Each row has a class, written after it.
[ 23  -9  67   9  16  -1  29  57  -2  24   3  29  17 -63 -33 -44  -5 -44
   3 -17  51  63 -26 -68   0  40  16  -5 -15  41   8  -5  85  -2  19  36
  43  20   9  78 -57] => ful
[  1  20   1 -33  51 -11  35 -25  12 -24 -49  89  29   0  38 -37 -44 -17
 -52  34  19  10 -42 -30  31   0  61  19 -20 -47 -18 -12  -3  -8  56 -18
   9  -2 -41 -17 -11] => zik
[  2 -10  66  13  23   4  27  56  24  21  -2   3  -4 -57 -32 -45   7 -59
  13  -9  69  38 -16 -68  -4  53   4 -16 -11  26  14 -31  58  11  16  33
  47  34  -5  74 -54] => muso
[ 12  28  10 -36  35  15 -14 -15  12 -16 -22  39  41  18  21 -32 -51 -71
 -37  18  28  12 -34 -42  15 -25  51  23 -23 -17   3   6  15 -14  66 -23
  12 -37 -36   8 -37] => Nolik
[ 52  27  74  10  29 -26  27  62   9  16  14   3  28 -55 -37 -40  23 -38
  14 -27  36  16 -45 -88 -29  46  36   6 -11  28  33 -20  56  -5  15  17
  32  31 -20  55 -50] => dipi
[-33  26  -4 -34  38 -10  24 -17   7 -19 -46  73  14   9  51 -46 -63 -25
 -46  36  18   7 -34 -37  18 -10  62  10 -28 -43  -8 -19   6  -1  52 -15
  32  -1 -37 -28 -17] => soz
[-41 -33  -5  27 101  59  -1  -2 -60  10  23  16  21 -35  33   3  -1   3
 -35  51  65   0 -52 -48  56 -17 -46 -54 -60 -43 -42  34   0  40  25 -14
  -4 -10   7  46 -60] => kezuk
[ 36   4  29  -1 -17 -99  69 -15  -5  26  24  63 -10 -60 -52  25  18 -34
 -19  -9 -10   9  -5  32  29  13 -47  38  60  -5  48  29 -18  61   3 -22
   9 -25   2  13  15] => Vogit
[-17  20  10 -26  45  33  20 -11   6 -30 -42  85  41   9  44 -53 -48 -16
 -48  43  16   8 -39 -37  24  -8  56  15 -20 -51 -14   5  14  -1  59 -13
  19 -14 -34 -21 -25] => gedor
[ 31  39  64  28   5  -7  44  56 -10   7  24  50  34 -82   1 -50 -17 -16
 -24 -49  42  57 -54 -72 -30  15  36 -19 -15   3   0  13  75   1   3  23
  33  24 -12  49 -59] => ful
[ -7  33  16 -45  25 -26  15 -14  22 -15 -34 105  21  -1  47 -58 -28 -45
 -45   8   2  17 -31 -47   7  -8  36  15 -20 -46  -1  27   6  -3  53 -20
   4 -21 -25 -11   3] => Vogit
[ 13 -22  59   1  11  -6  27  52  12  21  -5  15  -9 -62 -29 -49 -15 -53
   4 -22  53  57 -13 -63 -15  40  19  -9 -19  29  30 -34  60   4  28  28
  46  37   7  76 -50] => soz
[ 15  10  88  -5   0 -34 -21  -9 -12 -31  29 -17 -39 -27  29 -10  79  29
 -69  -8  65  19  30 -11 -16 -43   5  24  36 -15  10 -53 -61   0   1 -42
   3   8  15  51 -21] => kezuk
[ 34  29  82  16  12 -14  15  66  18   8  13  18   9 -60 -14 -45  12 -67
  11 -38  37  19 -48 -83 -23  51  19   3   8  30  24 -29  43  -2  17  27
  44  39 -19  62 -59] => muso
[-16  28  11 -32  48  17  24 -33  -6 -22 -42  83  37   1  57 -39 -42 -11
 -32  23  24   1 -41 -39  28  -8  52  10 -19 -44 -21  -1   8 -17  66 -11
  39 -30 -30 -21 -30] => gano
[-49 -31 -15  22  86  36  -5   2 -56  18   3  11  19 -31  37  -4 -15 -17
 -45  61  53  -1 -35 -47  46 -20 -34 -64 -72 -47 -32  20 -24  43  27  -5
   1  -8  17  37 -67] => soz
[ 43  15  19  -2 -12 -84  59 -36 -14  38  23  49   1 -72 -58  24   8 -23
 -13 -24 -13   2 -20  16   9  16 -40  61  58   6  43  31 -16  48  17 -10
  28 -36  14  15   4] => gano
[-41 -27  -4  29  81  52 -15   8 -35   7  -5  31   5 -22  29  18 -23 -34
 -37  71  73 -16 -11 -36  78 -13 -35 -44 -53 -52 -40  28 -18  48  22   9
  -3 -29  15  56 -87] => muso
[-24 -36 -13  35 100  63 -18   9 -42   1  -2  31  35  -4  23  33 -27 -25
 -34  68  75  -9 -19 -53  80 -32 -31 -43 -53 -41 -42  26  -3  30  37   9
 -22 -42  20  59 -89] => Nolik
[ 18 -22  66  11  20 -16  28  56   6  22  -3  17  -6 -59 -25 -51 -17 -53
   2 -13  57  54 -28 -66 -22  33  22 -17 -20  37  22 -36  63   4  21  27
  53  42   4  74 -53] => soz
[ 55  39  42  12 -35 -85  63 -21 -20  25  28  43  18 -75 -36  26   5 -21
 -26 -22   9  10 -12  35   8 -10 -16  59  69 -20  21  29 -43  38   2 -27
  15 -25   0  21 -15] => ful
[ -3  29   3 -26  32  21   2  -4  11 -17 -33  90  31   2  44 -64 -39 -41
 -40  28 -13  16 -35 -54   8 -11  44  25 -31 -50  -4  38  10   6  64  -2
  -6 -18 -23  -1 -13] => gedor
[ 46  23  77  13  23 -33  23  60  12   8  30   2  30 -63 -13 -50  11 -48
   8 -28  32  40 -52 -96 -18  47  27   0  10  54  23 -31  72   3  25  12
  29  52  -3  66 -38] => Genug
[  4 -15 -17  23 103  21 -26   3 -45  -8   4  36  36 -21  28  30 -11   8
 -63  60  56  -7 -34 -32  67  -3 -25 -54 -56 -43 -39  25 -22  46  14  -9
 -21 -14  29  48 -55] => zik
[-13  -1 -20  22 102  43 -43  -9 -63 -20  14  48  33 -32  57  37 -27  38
 -54  41  59  -9 -41 -37  60 -27 -35 -59 -50 -43 -49  39  -6  27  10  -9
   6 -43  41  38 -76] => gano
[  1  -1  32 -47   8  -3   6 -25  13 -26 -27 100   2  25  45 -46 -53 -26
 -70  12  11   4 -17 -12  27   5  89  32 -18 -50 -10  46  18 -14  44 -24
  30 -37 -42 -15  -6] => Vogit
[-27 -37  -6  28 109  39  -7   2 -55  14   7  15  31 -30  20   0   8  -7
 -29  66  48 -11 -35 -52  53 -24 -37 -48 -77 -49 -28  40 -25  37  21  -5
 -16 -25   7  43 -75] => dipi
[ 39  33  76  10  16 -15  20  56  -3  -1  20  30  32 -58 -15 -30  -2 -36
   1 -31  37  29 -56 -86  -9  38  32   7   3  31  18 -11  69   8  14  21
  42  31 -16  65 -59] => ful
[-42 -31   6  19  70  67 -30  32 -63   2  10  15 -18 -13  16  -1  22 -33
 -26  84  44  -1  -4 -35  65  11 -43 -49 -74 -27 -27  39  -5  32  46   1
  -9 -33  40  61 -95] => gedor
[  -7   18   75  -24    8  -15   -8  -12   12  -29   22    8  -13  -56
   29  -20   73   21 -104  -24   34   23  -12  -18   -7  -39   10   -8
   42   -4   22  -37  -69   32    3  -51   12   -7    0   39  -52] => doz
[ 32  36  81  21  11 -20  22  62  17   9  16  13  16 -55 -19 -47  11 -71
  15 -27  49  21 -41 -80 -17  57  24   2  16  25  23 -32  42   9  12  29
  45  36 -21  63 -51] => muso
[ 52  19  22   4 -31 -86  74 -37  -5  18  33  29  10 -96 -34  39   1 -54
 -51 -23  -4   1  -9  28  12 -20  -9  80  56   3  39  34 -41  50  11 -32
  13 -13 -11  20  -9] => doz
[-36 -24  -4  25  95  40  -3  -1 -58  11  25   7  37 -36  42 -14  -9  -4
 -45  62  50   9 -49 -59  61 -21 -35 -58 -54 -33 -48  25   1  33  32 -12
 -11  -2  20  41 -57] => Genug
[ 15  20  52  25  28 -11  39  65   0  26  22  17  -4 -71 -18 -52   7 -26
 -17   1  40  52 -32 -94 -15  36  33 -12  -7  44  20 -21  99  14  24   9
  12  22   7  56 -41] => Genug
[ 51  12  28   4 -35 -96  68 -31   2   8  38  39  37 -87 -14  41  -4 -35
 -56 -31  -2  -7 -24  16   0 -23 -21  52  65 -16  49  28 -14  52 -11 -36
  25 -20 -28   4   0] => Vogit
[ -29  -29  -11   33   81   77  -16   13  -37   -7  -11   30   36  -22
   37   22  -17  -35  -42   79   63  -15  -18  -48   69  -16  -32  -42
  -69  -42  -34   47   -4   46   41   10  -17  -32   24   57 -111] => gedor
[  4  33   4 -37   5 -11  -3 -11  14  -3 -36  35  18   8  34 -34 -61 -73
 -51  22  21  -4 -20 -30  -3  -8  60  23 -33 -24  10  -9   2  -7  62 -30
  27 -18 -16  -6 -36] => soz
[ -1  38   0 -32  19  30   2 -20   9  -4 -33  49   0  -3  18 -40 -53 -67
 -53  33  26  10 -33 -24  31 -15  62  30 -25 -12   8  19   5   2  76 -37
  15 -21 -17   8 -34] => doz
[ 61  15  29  10 -31 -88  69 -29 -15  19  24  41   8 -84 -33  33  10 -28
 -47 -34  12   7 -20  55   7  -8 -21  79  73 -10  31  26 -52  52   3 -29
  13 -30 -17   4  10] => finop
[ 45  41  82  18  17 -12  25  61  -6   6  20  35  27 -51 -21 -43 -10 -33
   0 -29  37  29 -61 -82 -13  41  32   1   6  27  13  -9  69   3  17  15
  44  29  -9  60 -57] => ful
[ 51   3  -4  13 -62 -72  52  -7 -25  27   5  24  -7 -75 -15  36  22 -80
 -24 -14 -11  20  -9  53  35   3   0  56  56  27  50  30   0  57   7   4
  23 -46 -15  23  -5] => finop
[ -1  36  16 -28  22  13 -16 -28   7  -2 -41  39  20  11  21 -33 -47 -60
 -16  26  36  -6 -17 -42   8  -3  54  19 -24  -5   9  -2  15 -21  67 -27
  39 -43  -5  10 -44] => gano
[  51   12   23   -5  -14 -100   68  -21    1   34   21   52    5  -66
  -72   25   17  -42  -24  -24  -15    5  -12   37   18   33  -35   50
   45  -13   50   26  -38   83    7  -10    5  -20    3   27    6] => zik
[ 38   7   5   6 -72 -80  33  -9 -15  36   5   9   2 -75 -18  16  -8 -98
 -20  -9 -12  35   2  39  13  -9  17  50  53  24  70  -4 -20  42   3  -2
  38 -29 -19  33 -17] => soz
[  7  26  95 -18  11 -42  19 -22   8 -33  30 -25 -47 -50   7 -37 100  72
 -63 -31  32  11  13 -37 -36 -46  21 -16  29 -26  15 -42 -59 -12 -17 -57
 -10   6 -26  30 -53] => dipi
[ 51  15  24  19 -40 -78  50 -26 -12  10  45  38  40 -81 -20  38 -33 -18
 -44 -25 -14   8  -9  42   1 -31 -16  68  59 -14  34  48 -25  45  -8 -32
  28 -33 -14   8 -10] => ful
[ 20  16 100 -12   4 -32 -30  -5 -30 -48  30   5 -54 -21  35 -28  64  28
 -76   4  46  26  27 -17  -9 -48  12  13  17 -19  -5 -31 -54  -2   5 -37
   1  -2  24  55 -48] => ful
[ 33  27  70  26  25 -30  51  61   9   9   8  43  34 -86  -7 -50  19 -17
 -15 -49  41  51 -38 -75 -42  18  35 -15 -19   6  22 -19  53   4 -11  32
  25  21 -20  43 -57] => dipi
[ 64   5   9   5 -31 -95  70 -33   3  12  25  30  31 -80 -27  43  -4 -37
 -56 -22 -17  -7 -10  27   8  -3  -3  59  45 -17  44  22 -20  63   2 -22
  16 -19 -18  14  -3] => zik
[ -4  35  10 -37  17 -11  16 -14   8  -6 -37  85  26  -1  52 -65 -49 -43
 -49  10  -2  16 -35 -44   1 -19  53  24  -5 -60  -1  -6 -16   7  55  -8
   9 -15 -25  -9  -5] => soz
[ -6  31  84 -20  10 -20  13 -20  13 -37  33   2 -55 -51  12 -29  71  42
 -88 -30  33  26  -1 -18 -12 -42  18 -24  31   4   4 -16 -63  -1  -2 -60
 -15   9 -17  30 -64] => doz
[ -4  19  38  21  15 -15  29  68   8  30  -1  10 -11 -56 -26 -38 -10 -44
  -8  -4  47  34 -31 -90 -30  42  41 -25 -20  35  40 -43  83  22   7  16
  36  29  -7  52 -48] => soz
[ 13  20  80 -22  -4 -30  11 -25  21 -45  26 -15 -38 -33  15 -27  77  49
 -84 -27  31  10   7 -22 -24 -26  28 -22  31 -20   9 -33 -54   7  -1 -48
 -13   9 -24  33 -56] => zik
[-34 -43   5  15  71  51 -24  18 -62   8  20  25 -23 -27  13  20  18 -22
 -31  56  60   6  -6 -25  71   1 -45  -9 -52 -21 -22  25 -17  12  45 -11
 -14 -28  28  60 -72] => kezuk
[ 45  38  78  27  14 -18  17  66  -1   3  23  28  34 -58  -5 -37  -3 -38
   7 -26  31  30 -53 -92 -14  40  33   5   4  31  14  -3  58   3  14  20
  36  31 -14  67 -54] => ful
[  3  -1  87 -26  16 -12 -23  -7  11 -46  35   8   5 -34  32 -10  68  48
 -91 -47  43  27   3 -16 -20 -57   4 -20  34 -31  13 -31 -50  24  -1 -36
  14 -27  -4  45 -60] => Nolik
[  6 -18  58   9   5 -11  32  54   9  26  -7  11  -6 -54 -29 -50 -16 -60
   5 -19  61  54 -12 -63 -20  45  28 -18 -21  30  21 -39  65   7  10  40
  46  35   4  70 -48] => soz
[  8  33  10 -30  21  18  -3 -12  13  -3 -26  37  17   2  18 -23 -48 -56
 -41  19  39   2 -30 -32  10 -10  45  43 -16  -9   9  -3  26 -12  62 -38
  19 -23 -23   6 -30] => kezuk
[-35 -38  -1   8  67  48 -12  20 -83   4   7  26 -43 -26  12  12  29 -44
 -34  60  54  -4 -13 -11  78   5 -58 -23 -68 -20 -28  25 -14  20  62 -11
  -9 -41  40  46 -81] => finop
[ 22  13  42 -35  22  -2   2 -14   1 -26 -27  81   6  25  44 -50 -44 -10
 -61  17  15  -4 -24  -9  17  -2 111  42 -26 -63 -13  28  -3 -16  40 -20
  37 -41 -47  -9 -25] => dipi
[  5  26  94 -25  -8  -7 -30  -2   8 -46  29   6  -2 -36  43 -20  63  47
 -84 -36  32  22  -1 -16 -15 -44   6 -17  41 -21   9 -25 -51  23  -5 -40
  18 -18   6  49 -70] => ful
[-42 -32  15  15  72  45 -18  23 -64  12   8  20 -40 -14  11  -2  24 -42
 -29  71  54  -6  -6 -19  81   9 -58 -44 -55 -38 -33   8 -37  14  45  -1
  -7 -22  34  48 -85] => muso
[ -9  32  24 -31  32 -11   7 -10  19 -12 -37  95  15   7  41 -64 -34 -65
 -27  20  10   7 -19 -45  18  -7  37  26 -11 -60 -12  10 -21   4  55   1
   3 -16 -27   6 -11] => muso
[ 20  25  57  22  47 -25  33  75   3  31   7  29  -6 -64 -42 -42  28 -14
   0  -2  32  33 -29 -95 -32  33  28 -12 -26  29  36 -18  83  19   2  18
  18   7  -4  55 -45] => dipi
[ 11  47  87 -20 -11   1 -38 -10 -16 -23  28 -37 -13 -50  22  -5  92  85
 -60 -51  41  -1  15 -47 -37 -44  11  -7  52 -13  28 -66 -49 -28   0 -41
  15  -4  19  43 -40] => gano
[ 17  40  20 -35  29   5  -2 -11  21  -2 -34  31  23   9  12 -45 -35 -47
 -42  23  17  -7 -24 -44   6  -5  57  36 -29 -26  17  -3   4 -13  53 -29
  16 -30 -30  -3 -35] => dipi
[ -2  35  36 -28  17   6   0  -9  21  -8 -32  43   7  13  22 -49 -40 -77
 -40  27  33 -11 -17 -33  13  -6  43  24 -13 -34   3  -7  -5   2  62 -20
  26 -23 -25   4 -42] => muso
[ 57  -3  11   7 -35 -89  81 -46   4   4  28  39  35 -88 -32  40  -6 -17
 -56 -34  -8  -3 -12  39   4 -11   0  57  57 -32  45  23 -31  62   2 -30
  18 -14 -22  10  -4] => zik
[  7  23  76 -21   1 -34  16 -30  16 -40  31 -22 -29 -42  14 -28  73  44
 -95 -28  31   8   1 -36 -26 -30  22 -24  22 -21   9 -34 -51   6  -3 -50
 -12  15 -25  34 -53] => zik
[ -1   7  93 -14   0   8 -30  10  15 -52  22  -1   2 -40  41 -22  81  25
 -74 -17  32  17   5 -25 -24 -38   2 -22  35 -12  22 -32 -48  33  -2 -25
  11 -13  -1  53 -83] => gedor
[ 62  28  62  14  24 -23  27  53  21   3   9   9  26 -59 -29 -30  -6 -49
  10 -35  33  21 -53 -86 -17  58  30  -8 -11  32  30 -28  62  13  20  15
  29  52 -16  74 -43] => zik
[-29 -19  10  10  65  33 -17  23 -66   9  27   4 -22 -20  27  -7  21 -21
 -35  71  46   9  -9 -33  73   5 -40 -43 -49 -21 -43  16  -3  12  56 -18
 -13 -21  54  54 -73] => Genug
[ -8  23  79 -29  12 -14   0 -12  14 -33  20  15  -6 -64  25  -9  90  40
 -93 -37  39  21  -1 -19  -3 -42   6 -12  47 -10  17 -31 -66  34   2 -41
   7  -8   7  45 -62] => doz
[ 43  38  79  13  22 -11  43  54  -4   5  22  16  11 -78 -24 -35  18 -64
   3 -35  28  20 -64 -82  -3  54  41   9   4  56  29 -22  59   6  27   9
  44  42 -19  59 -60] => doz
[-11  33  10 -27  38  12  19  -8   0 -27 -39  94  29  13  59 -39 -56  -7
 -41  36  14   7 -49 -39  27 -18  57  16 -13 -46 -39  14  21 -14  51 -14
  16 -19 -32 -17 -31] => ful
[  1  13 101 -25  -2 -43  -4  -4  13 -39  40  -4  -9 -41  34 -36  83  50
 -99 -36  34  33   6 -27 -20 -44  10 -25  51  -3   8 -49 -34  18  -6 -36
   5   2  16  39 -52] => Genug
[ -7  44  14 -38  29 -13  17 -15  21 -18 -37 114  38   1  50 -56 -31 -42
 -49   7   7  16 -31 -48  16 -16  34  16 -18 -56  -3  36  -1   5  59  -9
  -5 -24 -27 -12  -6] => Vogit
[  48    4   23   -1  -36 -104   64  -32    7    6   38   35   23  -91
  -17   44    2  -30  -54  -24   -7    1   -5   28    0  -21  -27   60
   61   -5   50   36  -14   49   -5  -41   27  -24  -21    4    4] => Vogit
[  53   24   44   18  -35 -100   66  -19  -11   30   35   25   20  -75
  -32   15   13  -27  -25  -13   14   17   -3   31    7  -10   -5   61
   81   -7   25    5  -42   35   10  -31    7   -8    8   23    5] => Genug
[ 54  19  27  10 -42 -93  51 -29  -5  10  43  35  35 -80 -22  34 -26 -26
 -52 -22  -9   9 -11  29  -1 -33 -15  72  62 -10  32  47 -20  48  -3 -32
  31 -29 -11  18  -9] => ful
[ 53  23  43  18 -20 -81  55 -40  -9  32  21  38  20 -86 -39  27  11 -17
 -18 -30  23   8 -10  32 -10  -5 -21  56  73  -3  36  18 -58  38   1 -29
  25 -44   4  21 -17] => gano
[ -4  39  83 -32 -27 -19 -29   6  -7 -20  20 -42 -30 -45  27 -16  84  57
 -77 -38  36   9  21 -40 -38 -41  20   4  52 -24  35 -96 -63 -10  -5 -39
  18  17  10  40 -30] => soz
[ -26  -12   -1   30   68   66  -19   15  -53   -3    1   35   29  -13
   39   28  -37  -16  -37   62   64  -18  -29  -48   75  -23  -23  -37
  -54  -48  -46   40    0   35   28    4   -7  -31   21   58 -100] => ful
[-15  42  15 -27  24   1   7  -6  31 -13 -30  86  13   9  47 -71 -30 -46
 -44  22  10  10 -34 -44   7 -11  32  19  -4 -63  -8  18 -21  15  61  -5
   4 -13 -31  -5 -12] => muso
[ -8  20   9 -36  42   7  19 -12  16 -19 -28  74  19   8  43 -24 -35  -4
 -50  18  29   5 -42 -35  19 -13  52  34  -7 -32 -15   1  18 -16  53 -24
   8  -6 -43 -16 -11] => kezuk
[ -3  52  81 -35  -9   0 -25   1 -16 -18  29 -31 -23 -70  19 -10 107  41
 -72 -41  28  20   6 -45 -10 -46  11  11  50  -1  32 -68 -65  -4   0 -34
   0  16   3  58 -33] => doz
[ 11  -2  29 -37  33  14 -11 -22   1 -30 -22  87  12  31  50 -38 -53 -21
 -63  13  19   5 -38 -20  27  -5 100  42  -6 -59 -19  15  -1 -13  51 -28
  31 -46 -47  -2 -12] => Nolik
[ 18  38  56  26  19  -9  26  74   1  21  24  -1  -1 -63 -17 -39  13 -32
  -1   2  42  38 -29 -93 -20  34  38 -15  -5  50  27 -28  94  16  23   5
  15  22   4  59 -51] => Genug
